Below are the code and all the weights of a small trained network. Each question names an input and a class and asks about switching units off, where a switched-off unit gives its printed mean instead of its output.

import numpy as np


def w(rows, s, z=0):
    codes = np.array(rows[::2]) - 128.0
    scale = np.full(codes.shape[1], s)
    scale[-1] = z or s
    return codes * scale


def f(y):
    return np.maximum(y, 0)


def log_softmax(a):
    a = a - a.max(-1, keepdims=True)
    return a - np.log(np.exp(a).sum(-1, keepdims=True))


def net(x, mask):
    res = np.array(x, float).reshape(1, 3) / 4 @ E
    y = f(res @ A[0][:, :-1].T + A[0][:, -1])
    res = res + np.where(mask, y, B[0][:, -1]) @ B[0][:, :-1]
    return log_softmax(res[-1] @ U[:, :-1].T + U[:, -1])


A, B = {}, {}
E = w([
[67,103,12,161,191,23],'x0',
[105,209,27,132,4,170],'x1',
[177,93,95,253,188,234],'x2',
],0.0054)
A[0] = w([
[142,114,113,203,151,189,41],'n0',
[148,140,163,118,94,164,62],'n1',
[125,143,167,49,83,22,113],'n2',
[117,147,72,131,35,183,126],'n3',
[141,133,120,199,175,202,40],'n4',
[152,115,120,201,155,176,153],'n5',
[131,153,216,105,93,183,200],'n6',
[156,105,196,124,191,108,41],'n7',
[161,137,245,108,88,221,31],'n8',
[150,124,110,154,120,129,112],'n9',
[113,126,124,151,145,163,254],'n10',
[130,142,168,46,73,72,32],'n11',
[107,132,149,92,95,101,53],'n12',
[134,126,131,206,139,179,65],'n13',
[145,77,244,117,232,100,91],'n14',
[143,159,64,132,25,168,27],'n15',
[122,129,32,165,197,20,41],'n16',
],0.011,0.0055)
B[0] = w([
[87,148,137,56,186,209,184],'n0',
[90,104,73,121,150,154,157],'n1',
[184,91,214,100,95,200,251],'n2',
[128,193,141,192,77,105,239],'n3',
[88,143,146,53,178,208,189],'n4',
[165,103,185,94,95,156,219],'n5',
[148,33,125,164,109,67,246],'n6',
[63,215,83,134,132,173,181],'n7',
[5,63,34,122,197,127,218],'n8',
[104,138,129,116,125,147,147],'n9',
[203,84,197,128,34,88,232],'n10',
[107,145,142,22,149,205,197],'n11',
[98,139,132,95,136,183,156],'n12',
[117,135,146,59,136,174,179],'n13',
[109,243,111,195,46,127,254],'n14',
[37,224,80,157,128,170,210],'n15',
[37,20,73,145,114,120,234],'n16',
],0.023,0.0066)
U = w([
[140,131,206,30,147,201,75],'0',
[68,30,64,145,151,108,105],'1',
[106,254,122,186,111,141,98],'2',
[250,95,193,148,123,65,255],'3',
[173,187,94,102,254,99,91],'4',
],0.008,0.0094)

Each question gives the input, the list of numbers given to net, and the class t.
The units are the neurons (one row each of A and B). Each row of codes is followed by its name. A weight is (code - 128) times the scale printed after its matrix; where a second scale follows, it is the last column's (A, B and U).
mask holds one flag per neuron, in row order. A switched-off neuron (its flag False) gives its mean, the last column of its row in B, instead of its output. The means were averaged over made-up inputs and are rounded, as every weight is.
A unit's drop is (log p(t) with every unit on - log p(t) with that unit switched off) / (log p(t) with every unit on - log p(t) with every unit switched off).
most important unit: the unit with the biggest drop
top k neurons: the k neurons with the biggest drops, biggest first
drop of u: that unit's drop, to one decimal
input [-5,5,4], class 1: top 2 neurons	n8; n14
input [6,0,-6], class 0: most important unit	n2
input [3,-8,7], class 2: top 4 neurons	n14; n7; n2; n11
input [8,-7,8], class 0: top 4 neurons	n5; n4; n0; n8
input [8,8,-8], class 0: top 3 neurons	n2; n11; n14
input [-5,4,-2], class 1: top 2 neurons	n14; n6
input [2,-4,3], class 2: top 4 neurons	n14; n2; n6; n11
input [6,6,-7], class 0: top 3 neurons	n2; n14; n11
input [-3,5,-3], class 2: top 2 neurons	n15; n3
input [-7,4,6], class 1: top 3 neurons	n8; n6; n2
input [-1,-4,1], class 2: top 3 neurons	n14; n2; n7
input [-6,-4,5], class 1: top 4 neurons	n8; n6; n2; n11
input [-1,8,8], class 0: top 2 neurons	n14; n4
input [-3,-1,3], class 3: most important unit	n16
input [-4,-3,-2], class 1: top 3 neurons	n8; n6; n3
input [5,-8,-5], class 2: drop of n14	1.6
input [-6,-1,-5], class 1: drop of n11	0.0
input [-4,-8,-7], class 2: drop of n5	0.1
input [-8,-1,-6], class 1: drop of n6	0.6
input [2,-3,3], class 3: most important unit	n15
